Each row is followed by its class.
[ 15  10  58  -1  -2  17   4  82  21  -9 -22  22  40 -11  12  24 -53  17
 -44  -7   2  29   5 -39  60 -77 -72  55  54   0   6 -63  65  21 -24  43
  60 -47 -28  51 -50  -7  -3]
Q345
[ 30  11  -7  26 -40 -28  16  39 -25  -5 -49  72  -3  -4 -10  11 -25 -62
 -12 -67  -5  46  22  47  38  86  25  25 -30 -32 -32  11   4  27  33  21
 -26 -14 -43 -41 -59  -6  -6]
Q69
[  22   12   35   13   42   22   -1   32   55   13  -66   68   12  -10
   -7   11  -29  -16  -17  -44    3   -7  -25  -30   37  -33  -24   19
   -8  -15  -39  -57   14   53  -51   60   40  -60 -103   35  -57  -51
  -41]
Q313
[   3   17   40   16   61   18   15   47   55   13  -75   74   23  -11
   -5   21  -49   -9  -35  -39    5    4    0  -35   39  -13  -30    2
   -7  -23  -18  -61   20   54  -56   47   35  -47 -100   43  -62  -60
  -45]
Q125
[  7  18  55  -3   3  11   5  82  28   3 -18  29  36  -4  -1  37 -48  26
 -40  -8   9  22  -2 -11  60 -48 -56  62  47  -6   6 -68  70  28 -26  39
  46 -48 -44  52 -35 -12  22]
Q733
[ 26  21  84   3 -25   0  35  38   9 -72 -41  39   3 -59   1  -7   3 -70
   0 -28 -26  36  65  53  34  50 -34  33 -40 -53   2  12 -10  24  62  17
   8 -22  64  30 -34   7 -41]
Q99
[ 41  25  54 -24   3   5  -8  15  27  48 -68  21 -50 -13 -38  66 -19 -58
  20  13  24 -10  18  20  78  65 -13  14   3 -33  10 -32  26  24  39  87
  -5  -2  -4 -29 -31  28 -43]
Q382
[  6   5  96  12 -10   1  27  44  -5 -72 -54  27 -12 -80  -9  17  11 -74
 -11   3 -51  52  57  37  49  55 -40  20 -42 -46   1   3 -32  36  73   3
  25 -45  69  51 -37  10 -32]
Q213
[ 60  35  93 -18 -69  34   9  13  30 -74 -31  -5  17 -67   9   1  15 -34
 -16 -36 -40  59  30  65  45  71 -45  65 -25 -52  -7   5  -9  62  41  26
 -24 -42  75  15 -11  -8 -31]
Q382
[ 16  18  -8  19 -43 -27  17  37 -18   6 -51  73 -10  15  -9   1 -24 -44
 -27 -59  11  35  29  35  28  92  16  33 -34 -46 -29  27  -7  26  36  21
 -33  -3 -45 -34 -72   3  -9]
Q756
[  8   0  41   5  57  46   6  48  49   5 -75  66  11 -14  -3  41 -49  -6
 -29 -22   1 -19 -13 -27  36 -20 -27  28   3 -20 -10 -45  16  50 -69  58
  39 -47 -98  40 -54 -27 -23]
Q213
[ 17  12  63   5   8  20  -3  64  24   6 -15  19  37  -6  11  38 -48  19
 -34  -1   8  19 -16 -27  54 -68 -62  39  41  -5   6 -66  66  32 -14  58
  59 -43 -31  52 -36 -14  -5]
Q406
[ 23  12  87  15 -28  -9  26  25   5 -67 -54  21  -2 -65   0 -12  15 -84
   7 -13 -30  27  48  38  41  52 -32  18 -52 -55 -12   7 -17  21 100   3
  22 -37  74  46 -28  16 -51]
Q406
[ 28  13   2  -1 -33 -12  17  33  -8   5 -70  55  -3   6 -20  11 -25 -60
 -17 -60  14  26  14  34  33  70  -2  18 -12 -21 -37   8  -4  22  52  27
 -20  -5 -29 -33 -57 -12 -29]
Q382
[ 18   9  -6  12 -40 -21   9  61 -29 -10 -43  51  -8  -7 -21   6  -5 -58
 -10 -58 -11  50  29  36  33  81  13  34 -16 -35 -31  11  -3  35  45  40
 -15 -25 -27 -26 -68 -11   6]
Q213
[ 29   8   2   4 -36 -15  12  29 -11  -6 -52  60  -5   1 -11   3 -14 -53
 -26 -64   6  30  33  47  45  90   6  17 -12 -29 -24   3  -9  33  42  32
 -27  -7 -21 -28 -56  -8 -29]
Q382
[ 24  17  86   6 -25  -1  32  46   8 -71 -49  37   4 -65  -4 -10  11 -62
   1 -31 -25  45  69  44  42  51 -37  32 -30 -50   3   5 -16  27  58  15
  16 -29  64  38 -40  -1 -49]
Q99
[  15    2   36   14   56   30    5   22   51   19  -62   71   25   -7
   -7   36  -40   -7  -33  -45    2  -11   -5  -23   49  -22  -26   18
    2  -12  -15  -64   15   63  -70   55   48  -59 -105   35  -43  -41
  -33]
Q69
[ 10  33  79   8 -17 -10  33  35   0 -66 -61  35  -2 -69  13  -6   4 -69
 -15 -18 -28  37  70  42  46  62 -43  30 -44 -60   8  16 -27  25  68   3
   7 -21  72  36 -31  21 -35]
Q756
[ 14  25  94  12 -29  -4  31  35   5 -76 -52  36   4 -77   4 -11   4 -73
 -10 -12 -39  31  69  33  44  36 -36  29 -44 -41  -8   6 -22  21  68   5
  24 -42  73  36 -32  14 -59]
Q345
[ 21  21  86   0 -20  12  31  34   6 -66 -61  26   5 -74  11   7   6 -70
 -16 -16 -28  32  73  50  50  61 -45  15 -29 -44  19   7 -27  24  82   9
  14 -27  79  32 -32   0 -53]
Q382
[ 25   5  63   2   2  13   1  76  27  11 -29  27  42 -10   7  43 -44   5
 -42  -9   3  27  -2 -23  53 -80 -75  51  50   5  14 -79  73  29 -23  51
  52 -47 -42  44 -39 -14  24]
Q69
[ 16  16  94   8 -23 -10  31  35  11 -57 -46  43   0 -73   3  18  11 -72
 -12 -14 -44  50  73  53  59  48 -38  19 -49 -43  11  -1 -22  26  65   4
  16 -31  76  36 -20   9 -35]
Q69
[  4  35  75   1 -25 -14  35  39  10 -63 -47  36   0 -73 -11   4  10 -62
  -5 -17 -27  35  68  60  52  76 -14  27 -43 -54  -8  -3 -16  25  79   6
  16 -38  67  36 -21   7 -29]
Q733
[ 19  26 100  10 -20   1  34  33   1 -76 -51  35   1 -73   5 -21   8 -69
 -10 -19 -39  31  86  34  48  49 -35  27 -42 -53   9  10 -23  22  69   9
  22 -36  74  32 -42   5 -64]
Q345
[ 26  14  -7  13 -36 -24  13  41 -14  -7 -52  71   0   5 -24   2 -25 -49
 -13 -71  18  33  20  32  30  77   3  31 -17 -42 -31   9   3  30  22  26
 -15  -5 -49 -29 -79  -9 -27]
Q99
[ 39  24  91 -14 -68  36   5  26  25 -78 -33   0  -5 -82   5   4  17 -31
  -7 -20 -48  70  30  58  38  78 -33  59 -30 -55 -11  16 -18  67  46  41
 -19 -49  71   7  -4  10 -24]
Q213
[ 25  17  -4  11 -42 -20   5  38 -19  -5 -58  56  -9 -13 -15  19 -10 -51
 -22 -67   8  49   9  43  48  98  16   8 -13 -33 -41   6  -9  35  55  31
 -20 -13 -25 -33 -57 -14 -37]
Q382
[ 20  13  29   7  46  35   8  38  61  15 -67  59  31   3 -10  49 -42 -19
 -37 -41  -2  -3 -32 -24  37 -19 -27  21   8  -6 -40 -58  22  50 -35  42
  46 -51 -91  52 -51 -43 -34]
Q382
[  8  31  83  18 -13 -21  36  38   2 -79 -48  39   7 -77   1  -3   8 -65
  -1   1 -36  45  73  49  39  66 -37  22 -43 -49   0   1 -21  25  68  -2
  16 -35  87  41 -35  -7 -40]
Q125
[ 33  38  87 -11 -73  28   3  17  17 -74 -24   7   8 -70  11   8  17 -36
 -22 -27 -39  66  20  56  41  66 -39  61 -39 -64 -13  18 -11  67  49  24
 -21 -34  76  17  -2   9 -19]
Q756
[  7   9  28  14  57  27  18  32  63  19 -54  66  32   4  -7  38 -31 -12
 -49 -48  -7  -1 -18 -23  43  -4 -23  13   5  -8 -39 -65  14  54 -31  39
  50 -58 -94  65 -59 -53 -39]
Q382
[ 10  16  46   8   0   7  -4  75  17   7 -38  32  35   1   8  39 -48  -7
 -56  -9  11  23 -21 -28  54 -56 -72  51  35 -13   4 -58  69  31  -6  40
  45 -33 -49  56 -45   8  24]
Q756
[ 31  25   1   7 -31 -15  20  42  -8  11 -59  60 -10  -4  -2  15 -27 -41
 -18 -60   4  36  31  38  27  84  22  18 -12 -28 -29   6  -4  28  42  40
 -31 -11 -35 -36 -69 -15 -36]
Q382
[ 11  12 -26   0 -32 -26  24  39  -8   0 -35  63 -14   0 -19   0 -25 -43
 -11 -73   2  41  28  63  46  90  38  15  -9 -39 -45   7  -4  28  29  30
 -37 -18 -36 -34 -50   3 -20]
Q733
[   8    0   29    6   53   29   21   29   46   24  -66   67   23    2
   -5   14  -43  -21  -36  -44    5  -24  -11  -27   32  -17  -34   20
   -5  -23  -22  -56   13   53  -56   53   33  -49 -105   38  -60  -40
  -26]
Q756
[  16   -3   29   14   54   32   16   22   52   14  -58   72   26   -3
   -7   34  -42  -15  -25  -48  -11   -4   -5  -14   45  -14  -15   22
    0  -11  -26  -63   13   56  -66   48   44  -62 -100   38  -41  -42
  -29]
Q69
[ 19  21  87  13 -22 -10  30  39  -1 -74 -51  42   6 -65 -10  -4  15 -77
  -6 -27 -25  36  63  43  34  44 -38  30 -37 -48  -1   7 -18  31  65   9
  20 -30  65  42 -47  -1 -48]
Q99
[  3  22 -31   4 -36 -28  18  42  -7   4 -35  66  -8   5 -11   0 -20 -40
 -15 -71   7  32  38  41  44 103  24  24 -14 -45 -28  17  -7  31  41  26
 -25 -11 -33 -36 -56  -1 -20]
Q733
[ 26  23  47 -14 -16  -9 -14  12  32  44 -37  28 -55  -8 -34  42  -7 -51
  15  13  15 -12  43   1  86  31  -1  31 -13 -39   7 -25  15  22  14  88
  -7 -19  -8 -23 -40  34 -47]
Q345
[ 38  27  43 -22   0  -2 -12  10  28  45 -56  20 -52  -2 -40  49 -10 -64
  26  19  22 -24  28  23  76  50  -6  25   9 -25   9 -28  26  15  41  90
 -15  -3   5 -27 -25  29 -32]
Q382
[ 11  30  82  13 -21 -11  36  35  -6 -70 -61  42   7 -70  -1  -2  11 -80
 -11 -14 -35  36  64  62  46  63 -40  31 -52 -54   1  10 -25  21  69  -2
  11 -28  70  38 -30  13 -28]
Q756
[ 25   7  -7  14 -52 -21  13  27 -18 -17 -43  62  -5   0 -18 -15 -14 -52
 -18 -65   0  30  47  30  37  61  23  34 -19 -36 -35  16 -14  25  18  25
 -21 -27 -34 -27 -77  -9 -38]
Q345
[ 26  26  41 -12  -3  -5 -17   8  40  40 -58  37 -52  -4 -40  59 -16 -41
  16  31  23  -5  41  12  66  36  -3  15  -2 -39  17 -20  15  30   1  89
 -22  -2  -6 -31 -40  25 -48]
Q125
[ 46  47  89  -1 -81  20   0  10  41 -66 -27   4  -8 -76   7 -18  28 -44
  -2 -28 -31  56  20  59  40  80 -39  57 -45 -64  -8  19  -9  53  39  28
 -25 -50  64  12  -4   3 -26]
Q313
[ 35  25  46 -13 -12  -7 -18  -4  31  47 -37  13 -53 -11 -48  38   2 -63
  32  13  22 -26  25  22  62  44   3  11  -9 -38   3 -26  19  32  33 103
  -9 -17   4 -26 -21  28 -40]
Q406
[ 27   3  -7  10 -42 -17  13  29  -8  -4 -45  73  -5  16 -29  -7 -19 -57
  -8 -69  10  30  26  44  28  68  16  25 -16 -35 -37  11  -3  27  21  35
 -26  -8 -43 -36 -69  -5 -32]
Q99
[ 24  21  66   7 -15  11  -5  75  30  -4 -13  35  48  -1  -5  33 -41  12
 -59 -24   8  37   0 -22  44 -71 -70  59  41  -4  15 -63  75  37 -42  51
  45 -38 -53  61 -57 -30  11]
Q99
[ 24  12 -14  13 -43 -29  16  47  -9  -9 -32  66  -9   0 -18  -1 -18 -52
  -7 -73   8  46  32  38  33  75  19  25 -11 -41 -34  11   0  19  22  35
 -22 -11 -37 -25 -73 -16 -23]
Q99
[ 13  11  53   0  -6   9   8  84  38   4 -19  25  43 -11  -7  36 -30  11
 -44 -10  -4  26 -17  -8  55 -58 -59  54  45  -8  -3 -78  70  29 -27  43
  47 -60 -50  61 -37 -16  20]
Q733
[ 32   3   4  17 -42 -24  14  18 -20  -3 -40  52  -5  -9 -19 -15 -18 -51
  -8 -57  11  18  19  39  33  88  14  14 -23 -39 -29   0   3  27  41  36
 -21 -16 -37 -30 -65 -18 -30]
Q406
[ 31  22  -5  21 -45 -33  -2  21  -1  -2 -49  61 -21   3 -24  -7  -2 -69
  -9 -69   5  43   2  41  44  72  16  26 -27 -40 -51  15  -1  26  25  32
 -30 -19 -41 -24 -60  -5 -20]
Q313
[ 37  45  91 -13 -52  26  11  20  39 -80 -31   5   2 -71  12  -5   7 -27
   2 -25 -47  81  43  62  44  80 -35  46 -24 -66  -8  16 -19  63  21  29
 -34 -37  95   5   4  -1 -49]
Q125
[ 47  38  80  -5 -71  31   9   4  35 -68 -26   5  -1 -76   9 -18  19 -48
   9 -35 -38  54  16  70  47  91 -27  59 -39 -62 -16  17  -8  57  40  33
 -25 -50  66   8  -5   6 -28]
Q313
[ 13  20  85  22 -13 -20  29  43   4 -75 -47  32   3 -74   1  -2  15 -74
   2   3 -42  53  66  43  51  58 -33  17 -47 -54  -7  -4 -15  27  85   2
  18 -41  85  46 -40   1 -41]
Q125
[ 24  16 -12  13 -33 -23  16  27 -24  -1 -54  52  -9  -6  -5  -9 -29 -42
 -17 -67  19  30  33  34  29  78  20   5 -18 -38 -23  14  -7  35  39  37
 -26  -8 -38 -35 -62  -1 -40]
Q406
[ 11  22  82  10 -17 -14  26  33 -14 -76 -56  42   0 -64   0  -3   8 -86
  -9 -17 -35  34  56  48  48  63 -41  27 -49 -60  -4  10 -24  27  79  -3
  16 -23  79  38 -30  17 -29]
Q756
[ 15  16 -13  19 -39 -38  11  34  -2  -3 -52  70  -3   2 -19  10 -15 -44
 -15 -50   7  46  35  34  37  78  15  25 -23 -40 -38   6  -8  31  15  21
 -28 -19 -31 -20 -75 -12 -26]
Q125
[  22    3   39    5   52   33   21   35   53    6  -60   75   29   -1
  -11   19  -59  -11  -23  -57    8  -11  -12  -18   28  -14  -36   28
   10  -16  -25  -59   28   48  -73   52   41  -43 -110   35  -60  -47
  -44]
Q99
[ 35  25  45 -28  -6   2 -16   7  33  54 -60  20 -44  -4 -42  51   9 -55
  16  14  30 -28  45  30  70  41  -7  23   1 -25  10 -29  13  24  25  96
 -12  -3   3 -29 -23  30 -34]
Q382
[  7  13  53  -2  -6  16  -2  84  29   2 -15  27  38  -6   2  46 -40  17
 -44  -7   8  22  -8 -16  64 -62 -57  57  56 -11  13 -64  75  23 -19  46
  49 -48 -39  56 -41 -12  17]
Q733
[ 19  12  63   8 -12   3   2  90  17 -11  -7  25  36  -5  13  21 -43  18
 -42 -10  -6  41   3 -36  56 -73 -62  61  38  -5  -7 -59  66  16 -14  38
  60 -54 -27  57 -51 -11   5]
Q345
[ 45  36  85  -6 -66  27   0  26  23 -80 -20  15  10 -68  -1  -5  13 -32
   2 -41 -32  59  22  48  32  66 -37  62 -24 -63 -13  13  -2  63  37  30
  -7 -42  63  16 -22  -7 -42]
Q99
[ 15  17 -17  -6 -38 -28  23  44  -4  -6 -50  64  -2  -2 -17  -4 -27 -38
 -16 -72   0  39  28  48  40  79  20  32  -4 -33 -41   5   0  28  20  26
 -36 -10 -29 -27 -51  -1 -21]
Q733
[ 32  21  46 -12  -4  -8 -16   2  27  49 -49  28 -52  -2 -45  50  -3 -72
  26  12  17 -21  21  24  81  39  -7  25   5 -32  13 -31  34  22  21  91
 -13 -11  -1 -33 -14  42 -17]
Q69
[ 28  29  46 -18   8   0 -11  15  19  51 -53  16 -55 -13 -25  62 -13 -48
  13  19  30 -13  31  23  76  64  -5  16   5 -30   8 -24  27  17  41  77
 -11   9  -5 -30 -24  33 -34]
Q382
[ 12  21  82  20 -10  -2  36  18 -10 -77 -34  33   1 -65  21 -24  -3 -67
 -12 -18 -24  13  72  51  33  67 -23   9 -45 -55  12  13 -19  29  90   9
  14 -25  76  33 -27  14 -47]
Q406
[ 10  -5  65   7  18  25   1  90  13   0 -22  25  21 -16  10  42 -47  -2
 -41   4  -4  25   5 -17  53 -57 -62  41  38  -9  20 -54  62  24 -13  57
  54 -47 -41  52 -52  -3  25]
Q213
[  14    2   39    9   32   32    2   22   53    4  -46   67   18   -3
    3   16  -51    1  -40  -43   -3   -9   11  -49   44  -36  -19   30
   -8  -17  -27  -57    8   57  -59   51   45  -63 -103   39  -65  -45
  -57]
Q345
[ 10   9  93  10 -19   9  38  41   1 -68 -59  29   0 -79  -8  -7   6 -84
 -11   0 -44  27  75  42  35  76 -37  19 -44 -46  21   6 -21  24  71  14
  20 -35  64  37 -39   3 -21]
Q213
[ 34  30  91  -7 -64  34  10  16  34 -73 -36  10  14 -71  13  -4   6 -23
 -10 -10 -39  63  41  54  36  69 -41  50 -33 -58  -1   8 -16  62  16  18
 -30 -36  71   5 -10  -8 -43]
Q125
[  25    5   46   25   50   19    8   30   54   10  -68   67   15  -17
  -13   14  -36  -32  -24  -55   -2    0  -37  -22   43   -2  -28   11
   -6  -19  -41  -58   22   51  -67   47   42  -61 -114   47  -56  -51
  -37]
Q313
[ 29  21  49  -8   6  -2 -18  -3  30  55 -52  26 -67 -11 -40  34  12 -67
  28  18  29 -32  30  21  72  52 -14  21 -11 -40  17 -18  20  23  10  82
 -14  -8 -27 -26 -30  28 -35]
Q313
[ 12  21  41 -13   5  -2  -6  16  22  38 -36  26 -64 -13 -39  37 -12 -50
   4  16  11  -4  44  27  77  73   0  13 -15 -39  19 -15  13  32  31  87
 -19  -7  -9 -25 -30  36 -10]
Q213
[ 23  18  58   5  -6  15   5  89  24  -5 -12  31  42  -5  -1  35 -46  16
 -37 -14  11  32  -3 -15  32 -64 -57  60  49  -2   2 -67  78  32 -22  55
  50 -45 -41  54 -55 -21  18]
Q99
[ 21  20  50   6  14  18   9  81  18   3 -32  15  42  -5  16  44 -44   8
 -54  -7   9  27  -3 -17  56 -45 -63  46  54  -1  16 -60  66  27  -3  42
  49 -37 -31  58 -53 -10  15]
Q382
[   6    8   24    5   56   37   11   35   64    8  -60   69   24   -3
  -15   26  -42   -6  -30  -51   -3  -14  -13  -18   38  -19  -11   20
    9  -20  -34  -53   14   60  -56   48   36  -59 -106   42  -49  -45
  -45]
Q733
[ 40  39  82 -19 -65  29  -1  13  27 -71 -45   6   6 -72  -2   9  18 -46
  -7 -33 -39  60  18  54  49  65 -47  62 -31 -68 -15  15 -20  68  33  26
 -19 -40  75  18  -4  13 -34]
Q756
[ 40  37  76 -16 -87  22   3  24  19 -72 -37   9  13 -74   9   4  18 -48
 -12 -31 -39  61  24  58  46  65 -43  70 -34 -63  -5  14 -13  60  32  28
 -29 -38  78  16  -4  12 -17]
Q756
[ 37  32  91 -13 -79  32  13  15  21 -92 -18  -1   2 -79  15 -20   9 -27
 -16 -35 -44  67  39  40  43  62 -44  60 -32 -59 -12  18 -24  61  48  14
 -16 -54  78  11  -9  -3 -52]
Q345
[ 44  40  86 -15 -77  38   8   5  33 -60 -30   9  13 -71  12  10   5 -40
 -16 -37 -40  63  36  61  45  68 -33  54 -29 -55   9  10  -2  62  32  36
 -27 -36  65  -7   2   0 -25]
Q69
[ 22  13  53 -20 -14  10 -11   2  21  42 -51  33 -54  -7 -37  28 -15 -56
  16  15  23 -31  41   2  83  24  -7  17 -15 -33  21 -20  12  22  16  90
 -10 -13 -11 -37 -35  28 -57]
Q345
[ 36  32  49 -19  -1  -2  -3   2  26  58 -58  18 -47  -2 -47  49  -3 -69
  19  11  26 -27  33  22  67  63  -7  18  -3 -26  14 -27  23  23  43  94
  -9 -10  -7 -31 -31  16 -33]
Q382
[ 40  38  87 -12 -74  23   6   7  33 -71 -46   6   8 -70   1  -5  12 -39
 -13 -22 -29  62  39  44  38  73 -46  47 -37 -67   5  14  -7  57  32  23
 -27 -35  65   8 -14 -11 -44]
Q125
[ 30  18  47 -13  -2  -7 -11  23  35  37 -56  25 -53 -21 -45  60  -3 -52
  25  37  16   2  26  17  68  49  -7   8  -4 -44  12 -37  22  34  19  88
 -14 -16   2 -23 -36  23 -38]
Q125
